Each row was made from one small tree. Brackets hold a mark, then the marks that hang from it, in the order of their numbers. Every link used is in the known rows. Write each row's tree.
Known rows
{J_677 J_163 {J_941 {J_309 J_926} {J_327 J_207} J_686}}: [  22  -77  315  -18 -228   26   61   62   30  -22   84  183  153  -51
  141  125  155   30  187   14  262  248  214  -66   54   56 -137   50
   31   27  -17  -22 -157   81   64   39  -52  -30    2   64   47   81
  -20  153  257   39  -20 -153  -24 -147 -343 -360  -82 -128  105  165
  -78   44  126  -38  -79 -202]
{J_926 {J_13 {J_686 J_163}} {J_751 {J_941 J_207}}}: [ -12  -37  -10   38  -59 -150  -90    0  -94   77 -159   11  -66  -61
  -83 -151   62  -77  -98   72   25   89  111   93   -6 -315   73  -16
  -79  136 -100  -64   67  -35   78   15  -43  -85 -277 -130   65  -20
   90  -53   93   56  199  -22  -11   80   58  105  -11  204   53 -256
  -94  -21  -12   61    3   29]
{J_941 {J_163 J_309} J_327 {J_686 {J_207 J_751}}}: [  21   17   25  -91 -241  -28   82   12  -29    0   68   72 -105   -2
   88  115   75   41   17   17  119  151   26   45   -5  116   40   -5
  -42  -40 -162  -74  710   60  -14  -73   82  158  -85  155   62  -16
  115  -87   22  -91   71    8   16  -14  -36   35   -6 -108   32  131
 -158   -4  204   18  -99 -109]
{J_686 {J_163 J_309 J_327} {J_207 J_751 J_941}}: [  99   57 -133 -164  125  -29   29  -65  129   71  -36 -124   99   28
  -77   72  -68 -202 -126  -54  -94  -20    6  117  -77   25  346  -81
   64   11 -111  -25  246  -26   46    5    1  109  194  -64  -39  -92
 -171 -137 -155   59   12   53 -109   -1  167  347   77   30  -37   17
  -70   27  -28  -36  140    5]
{J_327 {J_163 J_309 J_677} {J_207 J_751 J_941}}: [  84   70  -92   24  182   34   15   22  233  -15  139 -254   97  135
   45   61   86 -346   42  -40 -133 -323  -70  119  -42  232  -54  -25
  147  -66   99   86 -308   37   35   74   15  146  216   65  -29 -179
 -351 -195 -125   -9  165    6 -142   29   14   52   54  -82  -79  -27
  211   65   -7 -159  280  171]
{J_751 J_686 J_749 {J_941 J_163 J_327}}: [  68   -6   53   63  -84   35  -13   41 -163 -132  -22  193 -121 -177
   60   32   26  304   47   24  102 -344  -71 -146  156  -60  -67   36
 -113 -183 -159  -74  307  -27  -31  -27 -172  106 -102  -17  -58  127
  165  146   71  -10  133   67  137  -73 -129   54  -86  -75   59   58
   72   -7 -102   55 -235  -12]
{J_163 J_309 {J_327 J_941} J_677}: [  77   10 -392  -38  104  -95   52  -27   65  158   32 -132   49  -61
  -24  105  -57  -35 -138   20 -119   63  -54  -45  -35  -52  -30  -40
   41  -23  268   90  116  130   50  -13   17  182  133  -98  -42  151
 -245 -175 -110  -64    0   -8   -8   66  -38   49  105   39   13  -16
   88   44 -168 -103  169  -43]
{J_102 J_13 {J_751 J_686 J_749}}: [ 112   84   56   37  136  125  -36  -36   64 -134  -84   35  -85    4
 -116  211   24   24   69  -39   83 -425 -227  -43  125   83  -26  -16
   18 -130  168   73 -457  -63  -48   38 -328  -75 -182 -134 -141  -36
   74  222   77  -49   87  107  160   90  -77 -121 -151  -93   -5   73
  215 -145 -109   12   -5   -7]
{J_163 {J_309 J_677} {J_327 {J_941 {J_207 J_751} J_686}}}: [ 123  -26 -315  -59  -48  -93   94    5   26  -51  -16   -4  -14  -42
   75  287   66  189   18    9   60  179 -158   64   14   24 -187  -14
   66 -197  126  226  364   24   -7 -105   41  197  119   43  -12   24
  -82 -110  -82  -66   32  -98   11  -10  191   49   21  -59  -26  -36
  -79   72    5    8   44   37]
{J_686 {J_163 {J_327 J_941}} {J_207 J_751}}: [ 134   39 -109  -92   43  -84    0  -17   59  112  -11   -4  207   78
  -94   74  -71 -104 -114    6  -63   42  -29    4  -58   32  136  -32
  -46  -19  -44  -35  265  -54  -40  -21    4  -31  -79 -123   28   34
    1  -72   -1  -47 -120    1 -227   -9  210  179  -15   97   -4  -42
  -49   16  124   22   67   69]
{J_686 {J_163 {J_309 J_941}} {J_207 J_327 {J_751 J_749}}}: [  47   19 -278  -31   60    9  -44   14   10  -42  -54 -168  -53   54
  -81    4  107 -353  -23  -83 -154 -161  -62  127  -76   39  144  -64
   67   68  -94   89  304   18  101  -36  113  177  129 -130   66 -198
   -7  152  -39  110  -62   60  -92  -89  106  490   45  -67  -73  -32
  -36   74   15  -23  141   96]
{J_677 {J_163 J_309} J_327 {J_941 {J_207 J_751} J_686}}: [   3  -61  -96  -91 -263   33   33  100  135  -93    9    0  -80  -83
   57   97   46 -160  100  -29  238   38   37   39 -116   49  192   35
  118   57  140  104  226   10   55   -7  -55   19  218  -89    1  -58
    6   23  176  166  158  -46  -93 -119  -99 -101   -5  -19   78  -33
  -51   48   74  -78  157 -292]
{J_102 J_13 {J_751 {J_686 {J_207 {J_941 {J_327 J_163}}}}}}: [  70   73  142  -54  227  169  -13  -53  192  -68   39   36   20   72
  -71  184  -13  -13  129  -12   -2 -176  -45   23  143  204   10   -8
   14  -97   14   10 -394  -21  -47   78 -251 -154 -146   25 -112   60
  -36  197  -41  -17  103  148  253   54 -128 -177 -107    9   17  131
  109  -88   45   18  -67 -103]
{J_749 J_102 {J_751 J_941} {J_849 J_163}}: [-262  -86   48  118   -1   42  -44 -112 -133  -47   25   17 -124  -26
   39 -384 -196   91   67   47 -152    1 -137  -51   21  102   56    1
   81  138  -48 -147   68  -38   49  -48  -39  -33  -74   76  -40  -23
  -48  -87 -220 -176 -142  169  -91  -19  198 -121  -63  -54   27 -147
  139  -35  -17   71   15  -19]
{J_749 {J_751 J_686} {J_849 {J_941 J_163 J_327}}}: [-160  -46  248   70 -215   46   81  -51 -116  -42   80  211 -166  -55
   85 -150  -48  341  180   40  177   95 -108 -216   98   83  -88   64
  -15  -55  -46 -110  299   -6  -80  -87  -59  -11 -136  219  -53  127
  154  -57  -45 -198 -108   76  129  -50    3 -327  -98   12   59   97
  -52  -59   43   73  -96  -73]
{J_102 {J_13 J_207} {J_751 J_941}}: [   0   79  135   66  138   50  -80   -8   64 -183  -80   66   13  152
  -86  150  -39  -68   32   -1  -11 -258  -11   63   76   47   61  -46
  -16   60  143  -50 -198 -101  -26   35 -150 -136 -136 -183  -15   48
   45  249   35  -21  124   91   -7  110   58  100  -29  -49  -20   16
   38  -44  123   27  -55   54]
{J_102 {J_13 J_207 J_926} {J_751 J_941}}: [ -43   55  292   79  131   36  -56   45   73 -134  -93   98  -47   27
  -66   33    3  -92  -48   64    2 -231   88   95   61  -42   65  -56
   -8   69   97 -113  -66 -151  -22   48 -123 -126 -183 -222    8  100
   80  101   37  -41  186   85   44   88   38  186   -9    4  -43    6
   23  -43  142   11  -56  109]
{J_13 {J_751 {J_686 J_163}}}: [ -29   45   20    8   92   18  -48   31  -59   43  -92  -24    1    7
  -74  -34  -55   20 -135  -20   94  -43  -51  -71   72   71  -48   19
  -13 -130   26  -63 -386  -38  -65   18 -195 -124   19  -88  -29  -45
   71 -103   61   12   50   12  -19  104   24   -2  -69   29  -37   23
   94  -92 -133   11   21   73]
{J_686 {J_163 {J_309 J_926} J_677} {J_207 J_751 J_941}}: [  66   10  -99  -58  177  -10   -5  -23  224   83  -36 -154  -34   79
   79    1  -50 -247 -116  -27 -168   40  -83  138  -82  118  144  -90
   54   43 -137  -81  -13   46   63    2  139  158  154   76   30 -176
 -120  -14 -105   70   19   29  -83  -28  189  296   89  -14  -80 -106
  -47   36  -87  -38   95   70]
{J_926 {J_13 {J_686 {J_163 {J_309 J_677}}}}}: [ -32    6   35    1    5  -75  -11  -63   16  161 -126 -140   10  -74
  -58 -197   31  -55 -188   61 -155  322   -1   78  -45 -137 -125  -31
  -11  -11  -27  103 -233   74   41  -22  149  104   20  -53   61  -17
  -15 -186   21  -59   36 -105   42   27   22   61   77  126  -83  -28
 -143  -77 -248   -3   86   60]
{J_309 {J_677 J_163} {J_926 {J_13 J_207} J_751}}: [  96  -23  327   54 -126  -44  -35   27  107  -41 -124   46  -42   65
  -82  -79  105   10  -65  104   50   60   17  146   72 -278   78   35
   -3   74 -170  -76 -575   79   54  -17  264   32 -288 -105   54    3
    8  219  221  -18 -139 -120 -150   64   23   -5   71   54  -32  -19
   37 -112  -93   66   -9  -33]
{J_749 J_102 {J_849 J_145}}: [-204   34  -15   49  -59  112  -21  -99 -119    7   40  -26  -14   61
   30 -323 -238   66  -29   23 -158  137 -100  -77   -7  169   65   59
   -2   63    9  -96  -44  -58  -47   19  163   60  -72   24  -55  -69
 -153  -67 -171  -93  -74   82  -79   32   28 -221  -21  -54  -21   43
  123  -68  113  -26   40 -105]
{J_941 {J_163 J_677} {J_207 J_751} J_327 J_686}: [  85   -8  -49  -26 -126  -48   74   85   38 -134   73  144 -121   43
  180  182  105  279   36   21  219  182  -16  -28  -32   12 -113   41
  -88  -43  -31  -31  826   66  -69  -54   63   84   59  175    9  -30
   77 -226   38 -123  185  -53  274  -53   90 -150  -60   24   44   13
 -104   35  146   -4 -216  -47]
{J_327 {J_163 J_677} {J_941 J_207 J_686}}: [  50  -32 -235   55   83  -45  -13   69   -1   89  150 -147   -1   45
  120   93   -6   22  -19  -14  -71  120  -84  -25    6  123 -354   53
    1  -81  249  184   47   47  -37    5  -17  -42 -162  104   34   30
  -75   -4   16    8   32  -91   18   15  -71 -184  -32   70   30  -84
   76   91   74  -47  -14   29]
{J_13 {J_207 {J_327 J_163} {J_751 J_686 J_749} J_941}}: [ 135  124  201   46  299  137  -31  153   62 -178  101 -115  -74  154
  -66   96  146 -120   77  -92  -55 -876 -116   79   14  101   75  -30
   79 -140 -105   34 -200 -189 -115   98  -75   35  222  -19 -111 -169
  -96   57   16  152  170  -14   -4    5  138  248   18  -13 -112   15
  286  101  -74  -99  136  319]
{J_749 {J_102 {J_13 J_686}} J_849}: [-139   19  257   46   85   78  -57 -116   64   56  -31  -28  -52   35
   12 -276  -40  -17  -34   60  -59  255  -48  -79  -18  132   16  -49
   -1  112   38 -133 -181  -85  -99    4  -30  -84  -77  -36  -39   69
  -69 -213  -23 -136   37   -2  196   21  225 -236  -83   79  -62   57
   54  -75   58  -25  105  -83]
{J_677 J_327 {J_941 J_309 {J_686 J_163 J_207}}}: [ -97  -53   45  -79 -158   13    6    3  -37  167   40   26  141 -117
   36  -49  -74 -165   47  -60   27  239  202  -39  -92  -56  104  -17
    2  144   38   -5 -151   55   55   44  -36 -189   90   19   55  -55
  136  121  112   73 -146  -15  -97  -73 -233 -212   12  -22   95  -12
 -178   65   97   27  -28 -161]
{J_849 J_145 J_163 {J_309 {J_926 J_13}}}: [-191   45 -130   42  -42   46    0  -72 -136   11   49  -35   55   36
 -145 -128 -124   83   69    6  -46 -278   16   79  -45 -108   47  112
  -55   78    4   52 -320  -29   50   30  178  -58 -207  189   -1  -11
  -93  247  -74  144  -96   58 -171   83 -361  -55   31  -77   41   19
  103 -163 -162   48   30   28]
{J_849 J_145 {J_163 J_309 J_327 J_677} J_941}: [-105    9 -647 -106   90  -32  117 -136  -69   69   92  -99   35  -47
 -143   -5 -150  134   53  -71 -161 -112   39  -52 -112  -67   59   38
   25   52  316  125   66    9  108  -15  117  136  174  105  -39  126
 -226   13 -381   11  -12  185  -35   92 -193  268  152  -76   59   98
  108 -123 -213 -107  179  -39]
{J_102 {J_13 J_686} J_751}: [ -49   61  244   16  124   78  -28  -26  128  -32  -64   -6   35   77
 -138    4   15 -121  -30   10    5  -26   34  -23  -12   87  -35  -45
  -40   35  118  -11 -391  -72  -90   60 -178 -193  -90 -112  -52   73
   53 -109   53  -37  133   30  148  131   47 -110  -72   62  -31   73
   42 -152   23  -20   75    7]
{J_751 J_686 {J_749 J_102} J_941}: [  39   21 -118   81   88   59  -59  -26 -179  -66  -61   42 -114 -118
   47 -144  -69   86   32   18  -69 -461 -222  -46  133  -21  -42  -16
    4  -88  -83  -53  -31 -111    9    9 -201   56  -61  -75  -71   29
  -10  178  -86   -1    1  106   31  -18  -46   41  -86 -145   14  -63
  254   13 -133   20  -75   26]
{J_145 {J_309 J_163 {J_677 {J_941 J_686}} J_926} J_849}: [ 161 -135  282   43   23  -55  -56   19  -31   94  -17   26  -74   -9
   59  142   34   70  -29   61   54  412  -76  -26    7  -36 -261   27
   51 -173 -190  246 -573   32   40  -66  -22   -4   37   82  -25  -20
  149 -123   66  190 -132 -133  -64  -10 -147 -315   39   -1  -55 -139
  -28   96 -165   15 -160 -139]
{J_751 {J_686 {J_163 J_327 J_677} J_207} J_941}: [ 157    7 -346  -70  217  -70  -12  -84   29   78  -95  -19   21 -109
   -3   64 -149   71 -107  -15  -96   35 -102  -41   34 -130   74  -65
  -33  -83   -2  -48   24   -7  103  -25 -137   27   96 -100  -25  101
  -91   76 -178  -63  -92  154  129   17  -97  211   14   30   18  -77
  107    8 -227    7 -135  -34]
{J_145 {J_849 {J_941 {J_207 J_327} J_309}}}: [  29   20   10   45  -26  -64   17   45 -246  -13   73  -78  -42  144
  -57  140  139  110  219  -78  117  -85   30  -13  -29  -36  -90   31
   22   45   66  102  328  -44  -58   45   31 -154  -19  145  -10   68
  136  -13   35  122   53  -32   19   -3 -180 -207   50  207   17  -29
  -70  169  194   29  -20   16]
{J_686 {J_207 {J_327 J_163 J_941} J_751}}: [  83   71   47   53   93   35  -26  100   49   64  133 -153   81  227
  -77  -11   56 -216   27  -24 -170 -328  -80   47  -40  230  -59  -12
    1  -43  -42   38   36  -71  -78   50   88  -66  -83   29   58  -18
   20    8   82   28  -55    0 -286   11   36   44    9   80  -36  -50
  123   94  255  -17  144  176]
{J_13 J_207 {J_686 J_163} {J_926 {J_751 J_749 J_941}}}: [ -65  -56  248   52   40 -129  -83  103  -77   73 -121   78 -103 -206
  -71 -260  136 -213 -198   79  -70 -208  278   44   -7 -368  119  -75
  -78  136 -198 -267  -28 -166   19   28  -49  -16 -201 -267   65   14
  194  -93   33   47  200  -13  -16   59  235  600   34  111  -47 -161
  -20   -9  -54  -21   35  271]
{J_207 {J_751 J_749} {J_941 J_163 J_309 J_327 J_686}}: [ -10  -15  233  -17 -159   44   75   89 -134 -110  140  220  -34  -73
  101  131  172  204  121  -29  121 -358  112  -35   14   41   44   18
  -73  -51 -170  -76  487   23  -97   42  -48   48  138  232  -51 -105
  212  -57   83    6  121  -56  146 -101  103  -28  -40 -108   62   77
 -114   44   76   23 -137  137]
{J_941 J_309 {J_327 J_163} J_686}: [ -95  -10   38  -19   -3   -7   46   30 -133  123  156   51   82  -33
   53  126   94  176   92   -3   26   81  142  -79   57   53 -147   46
  -21  -35   59   30   85  116  -40   62  -27  -68  -82  195   13  101
   -3  -53   -7  -32   53  -68  116   -7 -192 -267  -39 -114   95  136
  -22   68   72   -7 -121  -82]
{J_749 J_751 {J_849 J_145 {J_941 J_163 J_327}}}: [-293  -52  123   62 -285   78   84  -83 -157  -44  132  219  -65    5
   35 -316 -153  342  163   14   14  197   55 -216   16   90    0  117
  -76   72  -29 -133  358  -17  -66  -63  169   -5 -140  247  -11   59
  141  -35 -113 -198 -164  122  -45  -21   55 -194  -43   46   72   91
 -121 -118  216   50  -70  -60]
{J_751 {J_686 J_207} {J_749 J_102 {J_849 J_145}}}: [ -57   39  -85   10  -50  156  -35 -130 -103  -39  -10  -23 -138  -57
   33 -228 -216   59   50  -13 -140  -28 -203  -67   82  118   63   40
   -1  -34  -89 -121 -128  -87   -4    0   51  102 -187    0  -67  -98
  -22  227 -180 -133 -173  172   29   14  -24  -90  -74  -99  -37    6
  223 -102   31   25  -43 -100]
{J_941 {J_207 J_751} J_686}: [  40   47  -33  -15  -20   -1   11   62  -20 -103   25  -15  -17  123
   55  136   55   73   28  -41  158  -31  -96   65  -14   83  -29   26
    6  -43    1   69  339  -84  -55   -4  -53  -54  -25   62   -7  -87
  -17  -89    8   46  165  -70   -8   22   47 -110  -66  -55   -1    7
   14   45  179   11  -51   -7]
{J_677 {J_163 {J_309 J_926}} J_941}: [  18  -48  145   -3  -95   36  -11   22  139   40  -46  -95  -37  -46
   28  -30   -3 -186  -51   -3   47   91  -18  -13  -11   79   62    9
   87   81    6   17 -214   59   89   15   25   99   21  -97   20  121
  -97  128  187  210  -18  -75 -172  -64 -223  -34   35  -75   29   90
   45    3 -104  -71  168 -275]
{J_686 {J_163 J_327} {J_207 {J_751 {J_941 {J_309 J_677}}}}}: [  87  -22 -106  -52   39  -95   22  -87   22  -16 -125   98  147  -45
  -11  151  -10  139   37  -11 -118   51   -5   29   18 -101   80  -71
  -35  -35 -144  -79  138   31   57  -23   80   10  162   31   63   45
  121   62 -134 -131 -207   75  -35  -58  226  264   38  -85  -12  -98
 -123   55  -13  132 -143  133]
{J_309 J_163 J_677 {J_941 {J_207 J_751} J_327 J_686}}: [   3  -90 -242  -13  -38    1   42   46   10 -224  -49  183  -42   27
  137  222  103  284   96   54  138  453  -46   39   45   68 -229   77
    1 -145 -118  216  193   57   25 -140   98   75  125   42   59  -60
    1   79 -117   46   15 -109  257 -147  166    5  -46 -176  -58   32
 -202   65   28   95 -234  -73]
{J_686 {J_163 J_327 J_677} J_207}: [ 149   30 -225 -116  172  -75    4  -81  130  152  -46 -110  138    3
  -47    2 -128  -37 -198  -27 -122  323   24  -25  -65 -164  138  -49
  -38   55   14  -42  105   72   69   -6   41   -3   70 -104   -3   38
 -135 -111 -124 -111 -161   57   58   34   -1  134   47  133    0    2
    3  -14  -91  -20  -63  -83]
{J_163 {J_309 {J_941 {J_207 {J_751 J_686}}}} J_327}: [  69   28 -388  -92   69  -16   43  -35   72 -194 -108  -80  -74  -44
  -40  336   55  -19   86  -27  185  -61 -157   74   25    6   67   -2
  131  -90   73  174  369   23   45  -59  -66  203  157 -121  -63   99
 -303  -45 -197  104   97   19  178   -2   38  123    7 -172  -33   58
  116   61 -121  -30  139 -125]
{J_686 J_163 {J_207 {J_941 {J_309 J_677} J_327}}}: [ -30   -8  128  -57   46    4   29  -58   30   43   -4   60  176    4
   40  -23   -6  155   20  -24 -120  253  135    7   67  -20    1   -6
  -56   37 -178 -105  -53  105    3   38  127  -57  119  130   22  -12
   91   48  -80  -46 -103  -33  143 -104    4  -42   36   46  -28  103
 -263   40   26  113 -219   54]
{J_677 {J_327 J_163} {J_941 {J_207 {J_751 J_749}}}}: [  93  -19  -10   -5  -21   96  -52  103  221 -114   18  -48   48  -59
    7   58   61 -147  131  -38   64 -230   27  -24  -78  -98   86   32
   50   29   19  118   12   -8   -7   69  -40  -52  144 -118  -42  -28
   -1   50  122  117  132    2 -103  -86  134  -49  -40   21   47 -175
  136  107   74  -33  144 -127]

Which tree is each row?
[ -69  -53  -58   14 -339  -21   45   91 -130   11   67  -37 -106 -109
   95   41  -80    5   15   -3  149  150   15  -55  -29   97 -104   63
    5 -131  159  129  349   40  -77  -79   24   81 -194   42   23  -41
   88  -14  185   52   60  -98 -171  -68 -120 -177   -6   71   52   17
 -197   39  157    9    4  -79] : {J_677 {J_327 {J_941 {J_163 J_309} J_207 J_686}}}
[ 101   17 -252  -11  145  -61   27    1   60  119   55  -55  144   -8
  -37   39  -71   51 -137   24 -102   23  -32  -82  -31  -85  -48  -13
  -28  -19  191   57   11   66   -7   14  -11   25  112 -103  -55  169
 -192 -169  -68  -64  -49  -19    7   60   -9  -54   62  102   20  -23
  132   27 -109  -66   73   -6] : {J_163 {J_327 J_941} J_677}
[ -45  -28  149  -34  -42  -34    3  -27 -112  165  -10  -17   52    4
   75   53  -47   -4  -22  -44   -3  304   57    6   14   64  -53  -21
  -30    4 -119  -59 -100   37    9   -3   56  -84 -246  164   96  -64
  121  177   70   26 -199  -73 -102  -32 -107  -56  -32  -94   23   55
 -176   21   89   85 -171   -9] : {J_941 {J_309 J_926} {J_686 J_163 J_207}}
[  88   -5  -10  -38  -42  -25   12   30    7   60   34  -10  164   -6
 -119    4  -69   13 -114   18    8  -40   21  -97    3   13   99   53
  -17  -43  118   24  -19  -11  -39   14  -65  -47  -79 -191  -34  202
  -78  -18  118   42 -111  -61 -168  -32  -84  -22   -5  136   48  108
   75  -38  -21  -38   80  -90] : {J_677 {J_163 {J_327 J_941}}}
[-173    4  218   40  135  -56  -98    0  -11   -7 -135   89   33   23
  -93   15   80  -40  -25  -11   23    5  317  -26   23  -25   22  -72
  -75  143   99 -265 -324  -67  -83   57 -112 -268   45 -101  116   78
  266   -4  124  -40  101  -22   93  101  356  312  -11   95  -58  -49
 -157  -44   57   41   16  264] : {J_102 {J_13 J_207 {J_686 J_163} {J_751 {J_941 J_309}}}}
[ -95  -19 -285  -87  -68  -90   74  -30 -207  187   78   73   18  -49
   47   -2   23  117    6  -14   32  233   62  -46   -1    7  -76    7
  -12  -15  125  101  423    5   35  -65  -50   64  -31  118   44   42
   42   47  -91   48  120  -16   12  -50 -168   89    1  -61   89  153
 -248   20   14  -38  -47  -91] : {J_849 {J_941 J_327 {J_686 {J_163 J_309}}}}
[  22   11 -204    7   70  -13    5  -16  156   92   16 -172  -24  -29
   52   -8    1 -190  -79  -23  -84   45  -56    1  -60  -20  -42  -41
   74  154  193   63  -63  124  120   40    9  116  273  -59  -13   76
 -201 -107  -43   58   81    0   49   52 -211  -89  104  -73    9   -8
  116   69 -151 -119  195 -163] : {J_163 J_309 {J_677 J_941}}
[  40   39  -97   62   71   16  -46   16  -85 -142  -82  -25  -82   -4
   37   93  -58  158   59  -29  110 -214 -170  -18  131   27  -73   30
   -4 -121   11   23   66 -102   -1    7 -187  -39 -107  -48  -38   93
  -41  144  -32  105  170   34   54   11 -188  -75  -65  -47    4  -14
  119   56   -9   57 -127  -35] : {J_751 J_686 {J_941 J_207}}
[  54  -53  147  -14  -87   47   18   22  158  -61   -7  119  119  -43
   29  -86   68  156    4   38   43  227   51  -81   45  -56  -59   61
  -28   58  -52    5 -121   82   43   13   45  -17  208  -91  -10  201
   21   35  121   30  -24  -69  110 -119 -168 -194   -1   26   33  149
  -19  -15  -69   -1  -68 -239] : {J_309 {J_677 J_163 {J_941 J_327}}}
[   9  -25 -171   44  106    7  -85  -89 -188   41  -40  103  -52  -75
   64 -157  -27   94  -20  -18 -104 -141 -130  -27   62   36  -10  -48
  -26    4   45   -1   28 -138   15  -46 -215  -48 -179  -40   -3 -120
   94  223   41  -30  -28   64   17  -71  113  153 -160  -65   46  -39
    2  -28   12   18 -116   38] : {J_751 {J_749 {J_102 J_13}} {J_941 {J_686 J_163}}}
[  57  -22 -169  -39   10  -12  -18   72  259  -43  -44   -4   59   12
   63   21  -30 -131    5  -21   83  102    9  -23 -172  -96  129   -6
   22  134  115   17  172   34   16   28   28  -54  336 -121  -14 -108
  -37 -149   67   48  141   -4   20  -95  143  -97    1  123   25 -200
  -38   91    8  -54   92 -105] : {J_686 {J_163 {J_677 J_327 {J_941 {J_207 J_751}}}}}
[ -38   22  293   88 -348    4   53  109  -28  -78  113   92  192   54
    3   72   42 -153  199   18  164 -322   95  -83  -45  189  -44   56
  -16  -95   58  -66  -72   16 -152   33   61  -44 -107   38   42  -97
  117  -98  252 -109  -45  -84 -380  -86   15 -298  -47  -20   13    6
  -65   25  313   25  115  215] : {J_677 {J_327 {J_207 J_751} {J_941 J_163 J_309}}}
[  -4  -39  509  104 -162   71   78   25  -65 -114   77   41   95    0
  195   11   63  130  126  -34   73   44   21   10   93  167 -343   22
   12 -223 -190   56 -515   14  -60  -17   98   44  -15  324   11 -150
   11   46  117   -8 -179 -170  -98  -87 -116 -262  -12 -151  -61  158
 -123    4   54   65 -156  230] : {J_327 {J_207 {J_941 J_163 {J_309 J_677 J_926} J_686}}}
[ -78    4   96   54   66   64  -62  136  -89  -81  -35   -9  -47  111
  -42  -94  111  -70  -84   43   55  129  182  201   -9 -174  -85  -17
   20   53  -83  126 -217   24   42  -16  157  -46  148  -70   86  -53
  -68  146  137  118  -42  -97  -13  108   54  119  117   33  -50  -56
   19   22  -18   -9   15   81] : {J_309 {J_926 {J_13 {J_207 J_327} J_751}} {J_941 J_686}}
[ -62   33  386   14 -160  -64   -4   33   -8   35  -13  -94 -148   -7
 -101 -162  111 -293 -126   61   19 -169  216  172  -48 -205  186  -37
  -10  173 -157 -138  -74    8  -14   36  126   94 -134  -35   18  -56
  -27 -203  112   82  163 -100  -37  162   47  147  156  137  -42   -5
  -76  -64  -45  -46  223  117] : {J_926 {J_13 {J_207 {J_941 {J_163 J_309}}} J_686} J_751}
[ -24  -64 -216   -5    7 -155   26  -27 -277  223  134   -5   15   -2
   44   62   67   70   63  -40  -29  138   19  -55  -78  -15 -189    8
  -17   37  161   99   47   40   -7    5  -44 -137  -11  218   23    2
  171  -49  -68   26  -51  -10   71   10 -134 -130   40   86   55  -78
  -86   75  -55  -29  -50   41] : {J_145 {J_849 {J_941 J_309 {J_686 {J_163 J_677}}}}}
[-136  -44 -354  -26  -71   52   45  -96  -23 -150    4   41  169  -84
 -128  -86  -89   95   67  -27  -85  -17   48  -25    2  -98   42  128
  -16   18   65  128 -353   30   68  -38  179   -4  204   -3  -21  154
 -149  244 -208  135 -405   62   64  -39 -238  170   49 -111   -6  182
   65 -131 -221   15    2  -40] : {J_849 J_145 {J_309 {J_677 {J_163 J_327}} J_941}}
[  18   -4 -318  -27  142   -7  -10   46   13    6   54  -82   -1  140
   26  -45   71 -212  -49  -59 -135   62  -50  118 -136   82  -16  -56
    9   76  -32   99  223    7   72  -38  110    2  265   27   81 -197
  -46   12  -92   48 -108   41   82  -49   29  225   43  -19  -44  -49
  -10   71   33  -50   -3  117] : {J_309 {J_941 {J_686 {J_163 J_677} {J_207 J_327 J_751}}}}
[  -7  -23    0  -28 -166   42   33   35   19   64   88  -25  -23  -69
   79 -145 -124  -22  -58   -9    3  190   78  -46  -85  -49   25   13
  -73  -14  -19  -29   15   75  -10  -32   89  -56    3   84   27  -53
   90  -29   50  -86 -145   48  -14    0 -177 -155   45   73   39   12
  -37  -46   59    9 -142 -110] : {J_941 {J_163 {J_677 J_327}} {J_686 J_207}}
[ 171  -23 -301   -6  -13  -76   34   -4   47  -80  -52   20 -150 -176
   44  161   44   58  -54    6  -59 -319  -95  -27  -40 -142  118  -71
   -7  -79    0  -10  560   79   80  -54   -4  323  243  -47  -34   33
   -6  -96  -81 -101   57  122   39  -14  207  433   73  -97   28 -147
  106   33 -206  -53   38   62] : {J_207 {J_751 J_749 {J_941 {J_163 J_309 J_327 J_677}}}}
[-157  -25  157   72    3   37  -19 -111  -84   60  -37   13 -153  -16
   77 -308 -187   46  -15   34  -20  176 -283 -118   53  166   15   -1
  104    9  -40 -149  -82  -38  -53  -56  -90   -2 -135   39  -83 -147
  -57 -193 -104 -232 -218   59   40  -29  198 -314 -158   10  -31  -50
   86  -50  -66   30   20  -28] : {J_749 J_102 {J_751 {J_686 J_163}} J_849}
[  95  -35  392    8  -24  -88  -62  -56  136  165 -145  -34  -29    6
 -147 -150   98 -123  -76  125  -62  238  114  143   32 -417  -10  -44
  -56   90 -312  -67 -523  104   75   19  199  -33 -249   41   69   48
  151 -133   28  -50 -146  -45  -51  173  -28 -137   97  129  -35 -191
  -14  -99  -60   95  -63   31] : {J_145 {J_309 J_677 {J_926 {J_13 {J_686 J_207}} J_751}}}
[ -31   78  277  -12   64  -67  -68   24   -1   99  -66  -84   95   84
 -115 -180    3 -169 -203   48  -46  146  175   83  -84 -196   62  -16
  -75  137  -61  -62  -52  -65  -55   50   94  -95 -122 -176   72    4
  -12 -146  114    0   98 -143  -15   68   82   94   52  225  -71   -2
 -103  -43  -38  -29   44  108] : {J_926 {J_13 J_207 {J_686 J_163}}}
[ -87   48  261   33  154   65  -44   25   70  -81  -50   37   -4  158
  -84  196   15   -8   10  -40   95 -103  211   15   58  145  135   -3
   33   56  109 -147 -676  -28  -80   62  -86 -240   83  -39   26 -109
   97   93  114   59    4  -76   33   91  234   73   25    2 -102   78
 -115  -27   66   50   35  167] : {J_102 {J_13 {J_207 {J_941 {J_309 J_163}}} J_751}}
